Below is a small trained network, with its code and all its weights. Each question gives an input and a class and asks what happens when units are switched off, that is, made to give their printed mean instead of their output.

import numpy as np


def w(rows, s, z=0):
    codes = np.array(rows[::2]) - 128.0
    scale = np.full(codes.shape[1], s)
    scale[-1] = z or s
    return codes * scale


def f(y):
    return np.maximum(y, 0)


def log_softmax(a):
    a = a - a.max(-1, keepdims=True)
    return a - np.log(np.exp(a).sum(-1, keepdims=True))


def net(x, mask):
    res = np.array(x, float).reshape(1, 2) / 4 @ E
    y = f(res @ A[0][:, :-1].T + A[0][:, -1])
    res = res + np.where(mask, y, B[0][:, -1]) @ B[0][:, :-1]
    return log_softmax(res[-1] @ U[:, :-1].T + U[:, -1])


A, B = {}, {}
E = w([
[254,28,22,123,144,217,129,128,60],'x0',
[118,66,95,149,120,101,148,121,220],'x1',
],0.0068)
A[0] = w([
[130,108,126,142,123,118,147,119,246,100],'n0',
[110,203,208,126,133,118,129,130,202,109],'n1',
[112,139,145,135,126,119,134,131,148,89],'n2',
[119,182,165,133,118,109,131,125,176,99],'n3',
[134,232,202,129,125,138,140,126,44,97],'n4',
[122,145,159,129,130,131,125,126,157,254],'n5',
[132,118,151,124,128,130,143,129,252,105],'n6',
],0.017,0.0081)
B[0] = w([
[121,123,118,84,155,133,32,196,96,193],'n0',
[142,77,124,142,131,151,185,74,117,249],'n1',
[129,103,93,119,130,136,117,114,124,154],'n2',
[133,88,111,129,139,151,158,101,132,201],'n3',
[98,100,120,111,159,113,31,183,132,211],'n4',
[204,251,97,120,66,114,125,233,113,223],'n5',
[85,95,144,145,152,109,85,129,142,194],'n6',
],0.027,0.012)
U = w([
[195,57,89,130,133,185,159,111,104,198],'0',
[60,132,145,112,157,95,63,148,134,65],'1',
[185,252,138,133,82,109,167,141,141,245],'2',
[82,141,199,136,131,105,155,95,167,27],'3',
[40,141,142,146,129,102,145,84,145,42],'4',
[78,148,186,132,131,117,153,100,150,42],'5',
[86,155,179,135,133,107,165,95,167,4],'6',
],0.013,0.0032)

Each question gives the input, the list of numbers given to net, and the class t.
The units are the neurons (one row each of A and B). Each row of codes is followed by its name. A weight is (code - 128) times the scale printed after its matrix; where a second scale follows, it is the last column's (A, B and U).
mask holds one flag per neuron, in row order. A switched-off neuron (its flag False) gives its mean, the last column of its row in B, instead of its output. The means were averaged over made-up inputs and are rounded, as every weight is.
A unit's drop is (log p(t) with every unit on - log p(t) with that unit switched off) / (log p(t) with every unit on - log p(t) with every unit switched off).
The circuit of an input: a set's keep is (log p(t) with only the set's units on - log p(t) with every unit switched off) / (log p(t) with every unit on - log p(t) with every unit switched off). Starting from all 7 units, units are removed one at a time, each time the one whose removal leaves the highest keep (on an exact tie, the one counted first), for as long as the keep stays at least 0.8.
circuit, biggest first: the units of the circuit, biggest drop first
most important unit: the unit with the biggest drop
k most important neurons: the k neurons with the biggest drops, biggest first
drop of u: that unit's drop, to one decimal
input [3,3], class 2: circuit, biggest first => [n1 n4]
input [-4,1], class 0: circuit, biggest first => [n1]
input [4,6], class 1: 2 most important neurons => [n1 n5]
input [3,1], class 2: circuit, biggest first => [n1 n4]
input [2,-4], class 1: 2 most important neurons => [n5 n1]
input [-4,-1], class 0: 2 most important neurons => [n1 n3]
input [-2,-3], class 2: 2 most important neurons => [n6 n0]
input [5,-7], class 1: 2 most important neurons => [n1 n5]
input [-8,8], class 0: 3 most important neurons => [n1 n3 n4]
input [1,4], class 1: 2 most important neurons => [n1 n5]
input [6,-8], class 1: 3 most important neurons => [n1 n5 n4]
input [1,5], class 1: 2 most important neurons => [n1 n0]
input [4,-6], class 1: 3 most important neurons => [n1 n5 n3]
input [0,2], class 2: most important unit => n4
input [1,-3], class 2: 3 most important neurons => [n6 n0 n1]
input [-2,-2], class 2: drop of n6 => 0.1
input [2,8], class 1: drop of n2 => 0.0
input [-8,6], class 0: drop of n3 => 0.2
